Here is a tiny trained network, its code and every weight. The questions are about switching its units off for an input and a target symbol, where a switched-off unit gives its printed mean instead of its output.

import numpy as np


def w(rows, s, z=0):
    codes = np.array(rows[::2]) - 128.0
    scale = np.full(codes.shape[1], s)
    scale[-1] = z or s
    return codes * scale


def f(y):
    return y / 2 * (1 + np.tanh(0.7978845608 * (y + 0.044715 * y**3)))


def softmax(a):
    e = np.exp(a - a.max(-1, keepdims=True))
    return e / e.sum(-1, keepdims=True)


def log_softmax(a):
    a = a - a.max(-1, keepdims=True)
    return a - np.log(np.exp(a).sum(-1, keepdims=True))


def net(x, mask):
    ids = ['ΛΦαβγζηθμξτψω'.index(c) for c in x.split()]
    T = len(ids)
    res = E[ids] + P[:T]
    q, k, v = (res @ M[0].T for M in (Q, K, V))
    z = softmax(np.where(np.tri(T) > 0, q @ k.T / 2**0.5, -1e9)) @ v
    res = res + np.where(mask[0], z, O[0][:, -1]) @ O[0][:, :-1]
    y = f(res @ A[0][:, :-1].T + A[0][:, -1])
    res = res + np.where(mask[1:9], y, B[0][:, -1]) @ B[0][:, :-1]
    return log_softmax(res[-1] @ U[:, :-1].T + U[:, -1])


Q, K, V, O, A, B = {}, {}, {}, {}, {}, {}
E = w([
[84,159,113],'Λ',
[73,152,112],'Φ',
[178,150,201],'α',
[8,104,113],'β',
[216,194,67],'γ',
[140,176,150],'ζ',
[70,178,172],'η',
[228,225,122],'θ',
[102,170,135],'μ',
[132,161,80],'ξ',
[94,160,130],'τ',
[136,191,126],'ψ',
[183,225,179],'ω',
],0.016)
P = w([
[125,136,6],'0',
[89,150,182],'1',
[92,156,180],'2',
[79,152,180],'3',
[79,156,180],'4',
[102,162,153],'5',
],0.013)
Q[0] = w([
[191,21,154],'head 0',
[132,2,173],'head 0',
],0.0099)
K[0] = w([
[113,136,251],'head 0',
[153,131,218],'head 0',
],0.015)
V[0] = w([
[11,140,166],'head 0',
[180,200,238],'head 0',
],0.012)
O[0] = w([
[28,176,39,131],'head 0',
[214,250,239,2],'head 0',
],0.012,0.011)
A[0] = w([
[120,234,162,105],'neuron 0',
[152,103,101,168],'neuron 1',
[254,77,63,144],'neuron 2',
[13,222,38,125],'neuron 3',
[18,143,170,103],'neuron 4',
[70,134,225,113],'neuron 5',
[150,5,96,123],'neuron 6',
[80,82,105,255],'neuron 7',
],0.0065,0.0087)
B[0] = w([
[100,110,180,133],'neuron 0',
[70,172,205,148],'neuron 1',
[76,104,172,143],'neuron 2',
[254,129,111,252],'neuron 3',
[178,138,89,173],'neuron 4',
[183,124,106,135],'neuron 5',
[62,110,192,178],'neuron 6',
[109,168,137,245],'neuron 7',
],0.0096,0.019)
U = w([
[133,130,101,147],'Λ',
[146,115,97,174],'Φ',
[112,210,134,79],'α',
[216,29,71,26],'β',
[164,44,134,74],'γ',
[107,198,129,161],'ζ',
[178,255,79,151],'η',
[255,59,122,78],'θ',
[146,149,115,124],'μ',
[64,142,131,110],'ξ',
[150,137,109,118],'τ',
[111,182,127,161],'ψ',
[123,227,150,253],'ω',
],0.0087,0.0062)

Each question gives the input, a string of symbols that net reads in full, and the target symbol t.
The units are the heads (2 rows each of Q, K, V and O) and the neurons (one row each of A and B). Each row of codes is followed by its name. A weight is (code - 128) times the scale printed after its matrix; where a second scale follows, it is the last column's (O, A, B and U).
mask holds one flag per unit, heads first, then neurons. A switched-off unit (its flag False) gives its mean, the last column of its rows in O or B, instead of its output. The means were averaged over made-up inputs and are rounded, as every weight is.
A unit's drop is (log p(t) with every unit on - log p(t) with that unit switched off) / (log p(t) with every unit on - log p(t) with every unit switched off).
The circuit of an input: a set's keep is (log p(t) with only the set's units on - log p(t) with every unit switched off) / (log p(t) with every unit on - log p(t) with every unit switched off). Starting from all 9 units, units are removed one at a time, each time the one whose removal leaves the highest keep (on an exact tie, the one counted first), for as long as the keep stays at least 0.8.
units of the circuit, in order: the units of the circuit, biggest drop first
k most important neurons: the k neurons with the biggest drops, biggest first
drop of u: that unit's drop, to one decimal
input γ η η θ, target γ: units of the circuit, in order	head 0; neuron 3; neuron 2
input ξ η η ω Φ ξ, target ξ: units of the circuit, in order	head 0; neuron 3; neuron 6; neuron 1
input θ Φ ξ η γ Λ, target θ: units of the circuit, in order	head 0
input η η θ γ γ τ, target η: units of the circuit, in order	head 0; neuron 6
input η ζ Φ η ζ, target η: 2 most important neurons	neuron 6; neuron 3
input η θ η Λ, target η: 2 most important neurons	neuron 3; neuron 6
input η η ψ, target η: units of the circuit, in order	head 0; neuron 6; neuron 3
input η η Φ η β, target η: units of the circuit, in order	head 0; neuron 3; neuron 4
input θ η μ θ ξ, target θ: 2 most important neurons	neuron 7; neuron 6
input η ω γ τ Λ Λ, target η: units of the circuit, in order	head 0; neuron 6; neuron 3
input η θ γ η ξ ψ, target η: units of the circuit, in order	head 0; neuron 6
input ξ β η Φ, target ξ: 2 most important neurons	neuron 3; neuron 6
input ξ η β γ γ β, target ξ: 2 most important neurons	neuron 6; neuron 3
input ξ ω μ, target ξ: units of the circuit, in order	head 0; neuron 3; neuron 6
input β η μ, target β: most important neuron	neuron 3
input η ξ η ξ θ Φ, target η: 2 most important neurons	neuron 3; neuron 6
input ξ η Φ η, target ξ: 3 most important neurons	neuron 3; neuron 6; neuron 7
input θ η θ α, target ω: 2 most important neurons	neuron 3; neuron 0
input η ζ θ γ ω, target η: 3 most important neurons	neuron 6; neuron 2; neuron 1
input θ θ η, target θ: 2 most important neurons	neuron 7; neuron 5
input γ θ η η η η, target γ: 2 most important neurons	neuron 3; neuron 7
input η γ θ ω ζ, target η: 2 most important neurons	neuron 6; neuron 2
input θ Φ θ, target θ: drop of neuron 6	0.1
input ξ γ γ ξ τ θ, target ξ: drop of head 0	0.6
input θ Φ ζ τ, target θ: drop of head 0	1.1
